What each symbol does to the points:
* | w i r p c k
q263 | q598 q579 q434 q550 q203 q213
q675 | q357 q686 q526 q772 q136 q351
q164 | q45 q250 q246 q117 q531 q464
q432 | q393 q344 q87 q793 q137 q873
q250 | q824 q531 q164 q246 q973 q613
q677 | q344 q793 q300 q932 q87 q393
q834 | q8 q678 q422 q613 q37 q428
q67 | q317 q76 q187 q872 q304 q675
q772 | q136 q526 q317 q953 q675 q956
q973 | q464 q45 q531 q250 q824 q834
q694 | q121 q215 q189 q768 q817 q727
q932 | q87 q300 q458 q970 q677 q137
q393 | q72 q135 q108 q137 q577 q575
q556 | q300 q970 q39 q294 q458 q87
q578 | q727 q121 q817 q215 q637 q102
q970 | q677 q458 q556 q39 q932 q432
q304 | q526 q953 q76 q67 q317 q136
q357 | q716 q956 q594 q136 q78 q27
q598 | q768 q685 q133 q203 q179 q215
q434 | q133 q263 q550 q575 q579 q179
q873 | q575 q72 q577 q135 q835 q263
q956 | q275 q78 q357 q594 q351 q366
q907 | q834 q464 q824 q45 q613 q821
q136 | q78 q594 q686 q675 q357 q275
q872 | q304 q187 q102 q46 q67 q772
q727 | q872 q307 q193 q637 q46 q76
q87 | q108 q432 q793 q677 q344 q577
q678 | q264 q37 q834 q422 q821 q468
q685 | q189 q179 q598 q133 q213 q817
q948 | q239 q428 q264 q8 q468 q556
q458 | q793 q932 q970 q556 q300 q344
q392 | q556 q239 q468 q428 q294 q932
q351 | q27 q716 q78 q956 q275 q117
q117 | q531 q246 q898 q366 q164 q824
q579 | q685 q203 q263 q434 q133 q768
q824 | q422 q907 q45 q973 q464 q37
q76 | q772 q304 q67 q187 q953 q686
q133 | q213 q598 q203 q579 q685 q694
q637 | q46 q193 q121 q578 q727 q187
q8 | q468 q264 q821 q37 q948 q294
q179 | q694 q213 q685 q598 q768 q578
q45 | q613 q824 q973 q531 q907 q678
q300 | q432 q677 q932 q458 q793 q108
q203 | q179 q133 q579 q263 q598 q189
q37 | q948 q821 q678 q834 q8 q392
q121 | q307 q637 q578 q817 q193 q872
q294 | q458 q39 q239 q392 q556 q677
q468 | q39 q392 q428 q948 q239 q458
q275 | q898 q874 q716 q351 q27 q164
q531 | q907 q973 q250 q164 q45 q422
q594 | q351 q357 q136 q686 q956 q874
q817 | q193 q578 q215 q694 q121 q46
q422 | q821 q834 q613 q464 q678 q948
q78 | q874 q351 q956 q357 q716 q898
q526 | q594 q675 q772 q317 q686 q78
q39 | q932 q556 q294 q239 q970 q793
q793 | q137 q87 q677 q300 q432 q135
q239 | q970 q294 q392 q468 q39 q300
q108 | q873 q393 q137 q344 q135 q19
q464 | q678 q613 q907 q824 q422 q8
q189 | q578 q694 q768 q213 q215 q193
q768 | q817 q189 q213 q179 q694 q637
q550 | q203 q434 q575 q19 q263 q685
q187 | q953 q67 q872 q102 q76 q526
q193 | q102 q727 q637 q121 q307 q67
q72 | q550 q835 q873 q577 q19 q579
q246 | q973 q164 q117 q898 q250 q907
q953 | q675 q317 q304 q76 q772 q594
q102 | q76 q872 q46 q307 q187 q317
q821 | q428 q8 q37 q678 q264 q239
q135 | q835 q577 q393 q108 q873 q550
q213 | q215 q768 q179 q685 q189 q121
q874 | q117 q27 q275 q716 q366 q250
q716 | q366 q275 q351 q78 q874 q246
q19 | q263 q575 q835 q72 q550 q133
q366 | q164 q898 q27 q874 q117 q973
q577 | q19 q873 q135 q393 q72 q434
q27 | q246 q366 q874 q275 q898 q531
q686 | q956 q136 q675 q526 q594 q716
q898 | q250 q117 q366 q27 q246 q45
q575 | q579 q550 q19 q835 q434 q598
q137 | q577 q108 q344 q432 q393 q835
q344 | q135 q137 q432 q87 q108 q72
q46 | q67 q102 q307 q727 q872 q953
q307 | q187 q46 q727 q193 q102 q304
q835 | q434 q19 q72 q873 q575 q203
q215 | q637 q817 q694 q189 q578 q307
q317 | q686 q772 q953 q304 q526 q357
q428 | q294 q468 q948 q264 q392 q970
q613 | q37 q422 q464 q907 q834 q264
q264 | q392 q948 q8 q821 q428 q39

The rows follow the links: the fewer symbols apart two points are, the more alike their rows tend to be.

Each row is also shifted at random along 9 hidden directions that mean nothing.

Some points, each with a row of numbers:
q37: -126	-18	+11	+11	-24	+78	+0	-25	-8	-16	+46	-6	+15	+11	-4	+37	+21	-11	0	-34	+4	+9	+22	+20	-7	+28	-20	+3	-1	+10	+22	+3	+29	+8	+7	+36	+1	+5	-9	0	+0
q108: -27	-1	+18	-11	+26	+25	+23	+1	+25	+39	-18	-3	-5	+30	+40	-2	+8	-11	-7	+13	-1	-31	+5	+2	+23	-2	-11	+8	+27	+19	+6	-22	-34	+0	-49	+29	-18	+19	-19	+28	+17
q694: +43	-6	-21	+16	+35	-16	-29	-17	-19	+7	-2	-17	-6	-11	-33	-1	-27	+5	-35	-4	+35	+13	-27	-1	-3	+48	-1	+23	+16	+2	+1	-6	-24	+17	+14	-18	-14	-27	0	-13	+5
q793: -50	+19	-2	+32	+0	+33	+17	+1	-33	-5	0	+69	+10	+30	+43	+2	+14	-8	+14	-6	-4	-26	+14	-3	+10	-15	-32	-17	+19	+16	-2	-18	+26	-45	+7	+11	+10	+17	+5	+28	+32
q187: -55	+10	-17	-22	+27	-14	-22	+25	+9	+8	-41	-27	-25	-33	-28	-32	-41	+11	-6	+37	+1	+13	-25	-13	-4	+0	+13	+12	-14	-23	-24	+15	-37	+6	-8	-29	-1	-27	+8	-24	-21
q133: +61	-13	-16	+16	+26	-24	-29	-20	-27	+8	+14	-9	+1	-10	-16	+4	-14	-15	-38	-26	+36	-24	-38	+14	+12	0	+16	+1	+19	+9	+22	-13	+10	+6	-35	+47	0	-13	-22	+5	+10
q215: -18	+23	-33	+2	+38	-22	-28	+25	-22	-8	-59	0	-11	-23	-23	-18	-39	+1	-7	+30	+24	+12	-39	-12	+7	-5	-5	+2	+2	-11	-18	-1	-28	-19	-60	+5	-6	-22	+22	-19	-4
q637: +5	+18	-12	+3	+24	-40	-11	+9	-18	+2	-12	+23	-35	-11	+21	-1	-38	+17	+16	+29	-33	-26	-6	-10	+5	-52	-19	-8	-17	-15	-5	+18	+15	-56	+4	+7	+40	-18	-6	+15	-4
q239: -92	-1	+15	+13	+2	+1	+36	-8	+23	+5	+15	+24	+8	+38	+24	+31	+18	+7	+16	+20	-11	+28	+34	-1	-2	+38	-44	+15	+14	+16	+4	-11	-35	-1	+35	-19	-25	+19	+23	+14	+10
q594: +35	-15	-1	-10	-7	-18	-16	+11	+20	-12	+28	+6	+1	-22	-53	+4	-8	-27	-3	+10	+14	+28	+1	+19	-22	+49	-27	+12	-21	-20	+11	+23	-19	+36	-29	+55	-19	-17	+6	-39	-28
q213: +58	+3	-2	+8	+39	+42	-3	-2	-3	+22	+0	+17	-22	+14	+14	+8	-24	-5	-5	+22	-2	-12	+4	+4	+7	+26	-48	+19	+12	+2	+4	-1	-27	-18	-10	+28	-2	-13	-8	+12	+8
q948: -6	-23	+37	-20	-20	-41	+29	-22	+44	+23	+18	-38	+14	+25	+17	+23	+38	-3	-5	-23	-6	-7	+25	+11	+5	+15	+11	+10	+9	+18	+22	-9	-9	+37	-25	+15	-18	+26	-23	+13	+0
q873: +18	+9	+19	+16	+20	-21	+11	-31	-21	+27	-20	+12	-7	+38	+55	+24	+4	+7	-8	-28	-11	-54	+21	-2	+16	+4	-38	+7	+26	+25	+12	-14	+24	-39	-41	+20	+18	+6	-39	+40	+37
q575: +59	-1	-32	+25	+30	-59	-12	-23	-19	-21	-23	-50	+15	0	-14	+47	-12	+29	-15	+7	+33	+51	-42	-9	+18	-11	+24	+6	+23	+21	+8	-26	-26	-9	-8	-36	-18	+2	+39	+6	+5
q872: -35	+16	-23	+1	+27	+32	-19	+47	-7	+6	-8	+68	-22	-24	-28	-63	-38	-26	-2	+47	+10	-4	-17	-3	-13	+21	-25	+0	-10	-31	-25	+14	-33	+0	+16	+10	-8	-27	+14	-26	-8
q677: -71	+18	-17	+15	+8	+33	+13	+1	-15	-14	-48	-17	+20	+16	+15	+8	+9	+24	+6	+9	+16	+37	-12	-20	+13	-7	+17	-2	+24	+19	-20	-29	-21	-15	+12	-68	-19	+17	+42	+8	+18
q19: +38	-12	+4	-5	+30	+30	+7	-15	+14	+24	+5	-37	-11	+15	+30	+26	-7	+3	-9	+12	-3	-17	-13	+8	+27	-33	+8	+5	+18	+17	+20	-17	-19	-10	-29	+33	-1	+11	-15	+32	+4
q246: -11	+6	-6	+9	-41	+84	-7	-8	-26	-52	+2	-17	+19	-7	-17	+34	+13	+18	+26	-23	-8	+48	+22	-3	-19	+11	-12	-5	-21	-3	-9	+16	+42	-15	+25	-29	+15	-2	+29	-20	-11
q307: -16	-2	-16	-7	+23	+56	-38	-19	-21	+9	-26	-70	-21	-27	-23	-12	-35	+28	-29	-18	+9	+3	-21	-11	-3	+18	+30	+24	+1	-7	-14	+7	+3	+9	+29	-57	+16	-35	-18	-13	-5
q531: +12	+16	+23	-25	-37	+22	+23	+39	+22	-5	-26	+37	+13	+5	+7	-35	+29	-24	+28	+6	-14	-9	+31	-3	-12	+5	-14	-14	-16	-10	-19	+9	+5	+8	-47	+18	-8	+18	+3	-17	-5
q137: -87	+1	-22	+16	+20	+23	-2	+21	-13	+6	+7	+44	+15	-1	-3	-35	+1	-31	-18	+12	+37	-13	-39	+6	+17	-22	+25	-20	+25	+6	+1	-29	-18	+8	-7	+28	-23	+10	+13	+7	+15
q970: -59	+11	+9	0	-10	+50	+21	-12	-6	-11	-24	-28	+10	+24	+47	+39	+18	+19	+24	-7	-21	-1	+14	-6	+20	-51	+2	-13	+5	+21	+4	-13	+24	-40	-32	-1	+15	+26	+7	+29	+10
q203: +34	-6	-18	+23	+32	+40	-21	-36	-31	-8	+7	-40	-7	+4	+6	+54	-23	+21	-13	-9	+10	+11	-18	+6	+15	-5	-12	+12	+14	+16	+19	-8	+7	-29	-4	+10	+13	-12	+1	+18	+7
q87: -72	+12	-34	+24	+11	+53	+2	+34	-20	-21	-3	+56	+26	-1	-7	-25	+5	-27	+2	+28	+39	+20	-41	+1	+16	-31	+19	-28	+20	+5	-9	-30	-20	-6	-3	+16	-28	+18	+47	-1	+10
q428: -48	-14	+19	-26	-10	-15	+53	+29	+73	+6	+40	+9	-2	+17	+37	+23	+21	-9	+44	+70	-43	+14	+10	+11	+21	-84	+11	-22	-15	-1	+18	-4	-42	-4	-2	+47	-15	+45	+26	+28	-27
q27: -28	+22	-7	-5	-28	+19	+2	+29	-5	-41	-27	+21	+6	-13	-15	+1	+0	+6	+38	+20	-17	+38	+18	-10	-19	-3	-25	-11	-31	-18	-23	+21	+10	-21	-10	-15	+6	-1	+38	-27	-18
q526: +32	+7	-1	-25	-7	-8	-19	+1	0	-7	-38	-57	-14	-28	-16	-4	-18	+24	+4	-6	-15	+7	-2	-12	-8	-11	+20	+7	-24	-14	-16	+22	+14	-3	-16	-34	+21	-18	-8	-19	-19
q956: -12	+2	+5	-28	-17	+24	-13	+12	+11	-4	-16	-33	-10	-25	-20	-18	-8	+5	+6	-4	-12	+5	+6	-4	-14	+2	+14	+4	-26	-19	-14	+23	+10	+14	-9	-14	+12	-14	-9	-24	-22
q598: -48	-2	-20	+27	+43	-74	-23	-34	-28	+6	-1	-18	-18	-1	-3	+31	-35	+29	-23	-1	+10	+3	-21	-6	+6	+15	-14	+20	+15	+9	+10	-4	-9	-21	+25	-25	+11	-23	-3	+14	+11
q468: -56	+28	-14	-9	-23	-11	+15	+37	-5	-29	-69	-1	+32	-4	+6	-24	+25	+3	+23	+11	+13	+24	-20	-21	+12	-54	+44	-31	+3	+5	-28	-22	-1	-11	-52	-34	-14	+29	+46	-8	+3

From each start, follow one symbol. Which point do you reach?
Answers are names.
-32	-17	+23	-24	-13	-8	+29	0	+46	+14	+9	-35	+14	+15	+16	+14	+31	-9	+3	+3	-3	+2	+5	+10	+14	-21	+25	-4	+6	+14	+16	-14	-22	+27	-39	+28	-22	+32	-4	+12	-7
r: q468
-25	-32	+7	-6	+29	-22	-1	-32	+22	+44	+23	-58	-2	+7	+5	+5	+3	-2	-45	-17	+25	-24	-28	+12	+23	+1	+47	+16	+32	+21	+26	-26	-28	+40	-2	+10	-19	+6	-34	+23	+9
k: q434
+55	-15	+14	+0	+41	+7	+6	-20	+21	+46	+34	+2	-37	+18	+26	+9	-25	+4	-13	+21	-22	-30	+15	+8	+6	+22	-35	+28	+10	+2	+15	+4	-31	-3	+39	+13	+5	-13	-34	+27	+5
w: q817
+125	-8	+9	-23	-6	+77	-11	+1	+11	+21	+1	-36	-16	-15	-10	-36	-7	+6	-13	-12	-9	-13	+7	-4	-10	+18	+27	+14	-8	-13	-16	+12	+3	+28	+47	-42	+9	-16	-26	-12	-8
k: q594
+28	-9	-11	+4	+31	+18	-15	-6	+3	+16	+20	-8	-26	-9	-17	-6	-34	+11	-15	+22	-2	+11	-6	-2	-8	+32	-11	+24	0	-11	-3	+10	-31	+10	+64	-29	-2	-26	-2	-5	-8
i: q307
-86	+14	-2	-2	+5	-13	+29	+3	+12	+2	-41	-26	+6	+19	+39	+5	+10	+35	+17	+25	-16	+18	-3	-25	+20	-48	+32	-7	+14	+15	-18	-23	-23	-20	+29	-78	-5	+26	+29	+26	+10
w: q87
-13	-6	-10	-33	+24	-10	-23	+16	+11	+23	-6	-42	-35	-37	+4	-28	-36	-1	-9	+22	-15	-46	-44	+4	+22	-93	+57	-14	-17	-19	+5	+11	+5	-10	-38	+41	+31	-13	-33	+11	-23
k: q872
+23	-7	-8	-15	-33	+75	-16	+33	-3	-19	+44	+30	-2	-38	-28	-43	+0	-32	+10	+1	-6	-15	-12	+16	-12	-46	+32	-31	-34	-30	-2	+22	+38	+12	+19	+46	+20	-7	-6	-21	-26
c: q716
+67	+11	-16	+28	+27	-90	-10	-16	-31	+3	-24	+14	+3	+9	+5	+6	-11	+12	-19	-11	+23	-10	-20	-10	+9	+9	-5	+3	+24	+14	+2	-18	-2	-19	-10	-17	-1	-6	+1	+12	+25
k: q213
+63	+16	-14	-2	-13	+60	-25	+30	-28	-11	-12	+39	-4	-29	-26	-60	-12	-19	-3	-8	+8	-16	-7	-5	-18	+8	+6	-12	-15	-24	-26	+16	+27	+3	+11	-6	+13	-22	-4	-29	-2
c: q675
+47	-14	-11	+17	+8	-15	-36	-32	-34	+0	+38	-6	-18	-20	-21	+6	-26	+7	-25	-32	+3	-22	-11	+9	-10	+13	+0	+8	-6	-8	+15	+16	+38	-3	+45	+4	+31	-33	-31	-2	0
p: q727
-56	+9	+8	-3	-36	-6	-4	-2	-14	-19	-10	+2	+7	-9	-10	-9	+12	+11	+11	-30	-13	+2	+24	-9	-22	+15	0	-3	-19	-9	-14	+18	+41	0	+20	-37	+19	-7	-4	-18	-2
i: q246
+19	+4	-1	+9	+25	+5	-4	-29	-21	+25	-41	-42	+1	+17	+24	+0	-2	+23	-29	-30	+16	-22	-11	-14	+17	+10	+22	+15	+35	+25	-6	-26	+0	-5	-1	-51	0	-1	-21	+22	+30
w: q434
